Below are the code and all the weights of a small trained network. Each question names an input and a class and asks about switching units off, where a switched-off unit gives its printed mean instead of its output.

import numpy as np


def w(rows, s, z=0):
    codes = np.array(rows[::2]) - 128.0
    scale = np.full(codes.shape[1], s)
    scale[-1] = z or s
    return codes * scale


def norm(h):
    return h / np.sqrt((h * h).mean(-1, keepdims=True) + 1e-5)


def f(y):
    return y / 2 * (1 + np.tanh(0.7978845608 * (y + 0.044715 * y**3)))


def log_softmax(a):
    a = a - a.max(-1, keepdims=True)
    return a - np.log(np.exp(a).sum(-1, keepdims=True))


def net(x, mask):
    res = np.array(x, float).reshape(1, 6) / 4 @ E
    u = 0
    for l in range(2):
        y = f(norm(res) @ A[l][:, :-1].T + A[l][:, -1])
        res = res + np.where(mask[u : u + 11], y, B[l][:, -1]) @ B[l][:, :-1]
        u += 11
    return log_softmax(norm(res)[-1] @ U[:, :-1].T + U[:, -1])


A, B = {}, {}
E = w([
[118,126,110,124,141,134],'x0',
[60,131,100,164,66,52],'x1',
[122,129,111,121,136,132],'x2',
[65,254,192,106,169,102],'x3',
[127,127,120,125,132,131],'x4',
[86,96,156,38,82,165],'x5',
],0.0044)
A[0] = w([
[96,236,152,157,194,87,117],'L0N1',
[2,97,112,107,9,116,50],'L0N2',
[165,98,64,155,47,96,114],'L0N3',
[49,147,109,132,122,97,129],'L0N4',
[82,72,133,72,46,173,198],'L0N5',
[172,165,117,147,76,155,83],'L0N6',
[115,127,146,84,141,148,81],'L0N7',
[90,186,177,54,128,120,143],'L0N8',
[65,98,137,141,162,118,2],'L0N9',
[95,99,61,204,61,43,122],'L0N10',
[217,34,101,115,141,184,188],'L0N11',
],0.0069,0.0025)
B[0] = w([
[220,73,137,46,111,125,220],'L0N1',
[226,61,147,90,228,82,224],'L0N2',
[63,128,127,154,112,128,195],'L0N3',
[147,173,156,148,49,97,164],'L0N4',
[83,2,166,103,249,171,225],'L0N5',
[140,114,141,116,131,125,122],'L0N6',
[104,106,145,130,111,142,132],'L0N7',
[104,139,110,144,115,197,191],'L0N8',
[122,164,129,126,131,109,112],'L0N9',
[81,151,93,176,132,156,223],'L0N10',
[153,199,135,126,117,28,255],'L0N11',
],0.0061,0.0055)
A[1] = w([
[142,119,210,37,191,114,153],'L1N1',
[150,24,177,75,159,104,108],'L1N2',
[128,73,43,148,112,135,36],'L1N3',
[225,246,80,128,11,47,157],'L1N4',
[101,81,59,29,168,86,175],'L1N5',
[60,81,118,158,97,51,112],'L1N6',
[140,114,209,61,194,111,226],'L1N7',
[80,167,161,82,53,229,245],'L1N8',
[45,112,66,206,44,93,106],'L1N9',
[187,86,164,3,131,105,22],'L1N10',
[179,160,101,249,167,59,220],'L1N11',
],0.0059,0.0011)
B[1] = w([
[151,176,83,194,53,195,248],'L1N1',
[157,220,140,91,120,83,243],'L1N2',
[125,118,162,120,139,143,137],'L1N3',
[88,53,184,67,217,22,254],'L1N4',
[153,201,163,153,88,74,198],'L1N5',
[119,189,149,100,105,157,164],'L1N6',
[96,183,53,160,47,141,245],'L1N7',
[2,32,75,195,188,87,149],'L1N8',
[117,179,123,117,142,192,169],'L1N9',
[169,187,149,162,81,154,237],'L1N10',
[118,45,135,106,103,174,229],'L1N11',
],0.0055,0.005)
U = w([
[134,40,177,117,202,16,242],'0',
[211,245,158,130,58,177,3],'1',
[6,88,95,234,115,254,81],'2',
],0.0086,0.00054)

Each question gives the input, the list of numbers given to net, and the class t.
The units are the neurons (one row each of A and B). Each row of codes is followed by its name. A weight is (code - 128) times the scale printed after its matrix; where a second scale follows, it is the last column's (A, B and U).
mask holds one flag per neuron, layer by layer. A switched-off neuron (its flag False) gives its mean, the last column of its row in B, instead of its output. The means were averaged over made-up inputs and are rounded, as every weight is.
A unit's drop is (log p(t) with every unit on - log p(t) with that unit switched off) / (log p(t) with every unit on - log p(t) with every unit switched off).
The circuit of an input: a set's keep is (log p(t) with only the set's units on - log p(t) with every unit switched off) / (log p(t) with every unit on - log p(t) with every unit switched off). Starting from the 12 units with the biggest drops (on a tie, the unit counted first), units are removed one at a time, each time the one whose removal leaves the highest keep (on an exact tie, the one counted first), for as long as the keep stays at least 0.8.
units of the circuit, in order: the units of the circuit, biggest drop first
most important unit: the unit with the biggest drop
top k neurons: the k neurons with the biggest drops, biggest first
k most important neurons of layer l: the k neurons of layer l with the biggest drops, biggest first
drop of u: that unit's drop, to one decimal
input [0,0,-1,-7,3,4], class 1: units of the circuit, in order : [L1N4 L1N2]
input [6,-2,1,5,-7,7], class 2: top 2 neurons : [L0N8 L1N8]
input [6,-4,-3,1,2,1], class 2: 2 most important neurons of layer 0 : [L0N2 L0N1]
input [7,-1,7,-3,7,8], class 1: most important unit : L1N4
input [2,-7,5,3,4,3], class 2: units of the circuit, in order : [L0N2 L1N8]
input [0,0,-3,-6,1,7], class 1: 2 most important neurons of layer 0 : [L0N11 L0N10]
input [-4,1,-6,-3,-6,-6], class 2: top 3 neurons : [L0N10 L0N1 L0N2]
input [-6,-1,5,5,6,7], class 2: top 3 neurons : [L0N8 L1N8 L0N11]
input [-2,1,-7,-6,5,-1], class 2: 4 most important neurons of layer 0 : [L0N1 L0N3 L0N2 L0N10]
input [3,-1,-2,-6,-1,5], class 1: top 2 neurons : [L0N11 L1N4]
input [3,-4,-4,1,5,4], class 2: top 2 neurons : [L0N2 L0N1]
input [8,0,-3,-7,5,7], class 1: 2 most important neurons of layer 0 : [L0N11 L0N10]
input [4,-2,-7,-5,-1,6], class 1: drop of L1N4 : 0.2
input [-8,-1,4,-7,2,8], class 1: drop of L1N5 : 0.1
input [6,-7,2,-8,4,3], class 1: drop of L0N11 : 0.1
input [3,-6,-6,-8,-3,2], class 1: drop of L1N4 : 0.1
input [4,1,-8,-2,-4,-2], class 2: top neuron : [L0N10]
